Below is a small trained network, with its code and all its weights. Each question gives an input and a class and asks what happens when units are switched off, that is, made to give their printed mean instead of their output.

import numpy as np


def w(rows, s, z=0):
    codes = np.array(rows[::2]) - 128.0
    scale = np.full(codes.shape[1], s)
    scale[-1] = z or s
    return codes * scale


def f(y):
    return np.maximum(y, 0)


def log_softmax(a):
    a = a - a.max(-1, keepdims=True)
    return a - np.log(np.exp(a).sum(-1, keepdims=True))


def net(x, mask):
    res = np.array(x, float).reshape(1, 4) / 4 @ E
    y = f(res @ A[0][:, :-1].T + A[0][:, -1])
    res = res + np.where(mask, y, B[0][:, -1]) @ B[0][:, :-1]
    return log_softmax(res[-1] @ U[:, :-1].T + U[:, -1])


A, B = {}, {}
E = w([
[216,113,180,186,165,30],'x0',
[84,15,9,22,196,165],'x1',
[229,140,131,34,130,134],'x2',
[151,145,126,168,212,182],'x3',
],0.011)
A[0] = w([
[100,176,151,203,110,177,30],'n0',
[110,130,136,90,131,191,62],'n1',
[158,135,120,114,121,95,172],'n2',
[177,76,131,116,168,53,173],'n3',
[173,136,110,56,90,171,95],'n4',
[71,100,91,109,149,132,151],'n5',
[170,97,85,39,208,233,195],'n6',
[2,145,118,194,151,182,237],'n7',
[176,139,154,165,141,189,178],'n8',
[103,147,148,126,76,124,167],'n9',
[22,96,114,142,104,123,106],'n10',
[69,102,115,91,126,168,108],'n11',
[64,163,111,180,76,148,195],'n12',
[186,175,133,118,164,99,48],'n13',
[120,175,140,112,162,209,158],'n14',
[54,129,165,157,129,106,163],'n15',
[98,116,118,131,128,132,6],'n16',
[172,116,160,72,79,138,166],'n17',
[129,138,151,118,57,135,124],'n18',
[126,98,108,193,148,38,201],'n19',
[71,127,173,78,136,141,4],'n20',
[128,184,93,79,108,122,72],'n21',
],0.014,0.0022)
B[0] = w([
[132,155,201,149,91,182,188],'n0',
[82,168,113,129,131,140,172],'n1',
[174,134,131,131,126,149,157],'n2',
[199,69,157,114,160,119,184],'n3',
[139,183,112,52,117,143,186],'n4',
[88,117,104,161,145,159,191],'n5',
[129,200,153,174,254,100,253],'n6',
[86,64,107,100,103,231,213],'n7',
[173,155,109,188,99,149,176],'n8',
[107,131,121,127,98,87,159],'n9',
[62,85,60,141,114,101,187],'n10',
[87,133,65,144,131,132,195],'n11',
[52,117,166,124,107,108,180],'n12',
[173,109,81,181,95,112,179],'n13',
[108,137,140,78,128,185,172],'n14',
[61,121,152,125,134,104,165],'n15',
[115,122,106,137,122,132,144],'n16',
[186,168,118,86,94,141,174],'n17',
[125,141,101,103,99,78,161],'n18',
[147,49,180,108,115,119,185],'n19',
[121,134,96,137,112,132,153],'n20',
[127,141,97,80,108,128,158],'n21',
],0.028,0.021)
U = w([
[54,97,206,117,28,39,82],'0',
[191,38,195,139,132,77,252],'1',
[146,199,101,47,81,131,170],'2',
[35,57,55,144,136,175,223],'3',
[74,102,181,150,68,198,19],'4',
[184,113,108,202,77,137,81],'5',
[192,86,97,120,255,104,91],'6',
[98,171,113,113,240,144,113],'7',
],0.0087,0.0029)

Each question gives the input, the list of numbers given to net, and the class t.
The units are the neurons (one row each of A and B). Each row of codes is followed by its name. A weight is (code - 128) times the scale printed after its matrix; where a second scale follows, it is the last column's (A, B and U).
mask holds one flag per neuron, in row order. A switched-off neuron (its flag False) gives its mean, the last column of its row in B, instead of its output. The means were averaged over made-up inputs and are rounded, as every weight is.
A unit's drop is (log p(t) with every unit on - log p(t) with that unit switched off) / (log p(t) with every unit on - log p(t) with every unit switched off).
unit that matters most: the unit with the biggest drop
top k neurons: the k neurons with the biggest drops, biggest first
drop of u: that unit's drop, to one decimal
input [2,-7,-7,1], class 0: unit that matters most : n12
input [7,-5,2,3], class 1: top 2 neurons : n19, n3
input [8,-6,7,3], class 1: top 3 neurons : n3, n19, n11
input [-5,-4,-5,0], class 4: top 3 neurons : n0, n7, n12
input [-2,-7,5,5], class 5: top 2 neurons : n8, n13
input [1,5,-1,-3], class 7: top 2 neurons : n7, n6
input [-1,-6,3,-6], class 0: top 2 neurons : n6, n9
input [1,-3,5,2], class 5: top 2 neurons : n6, n13
input [-7,7,3,7], class 7: drop of n6 : 3.4
input [-1,0,2,-2], class 2: drop of n6 : 0.4
input [-6,3,6,-2], class 7: drop of n6 : 1.7
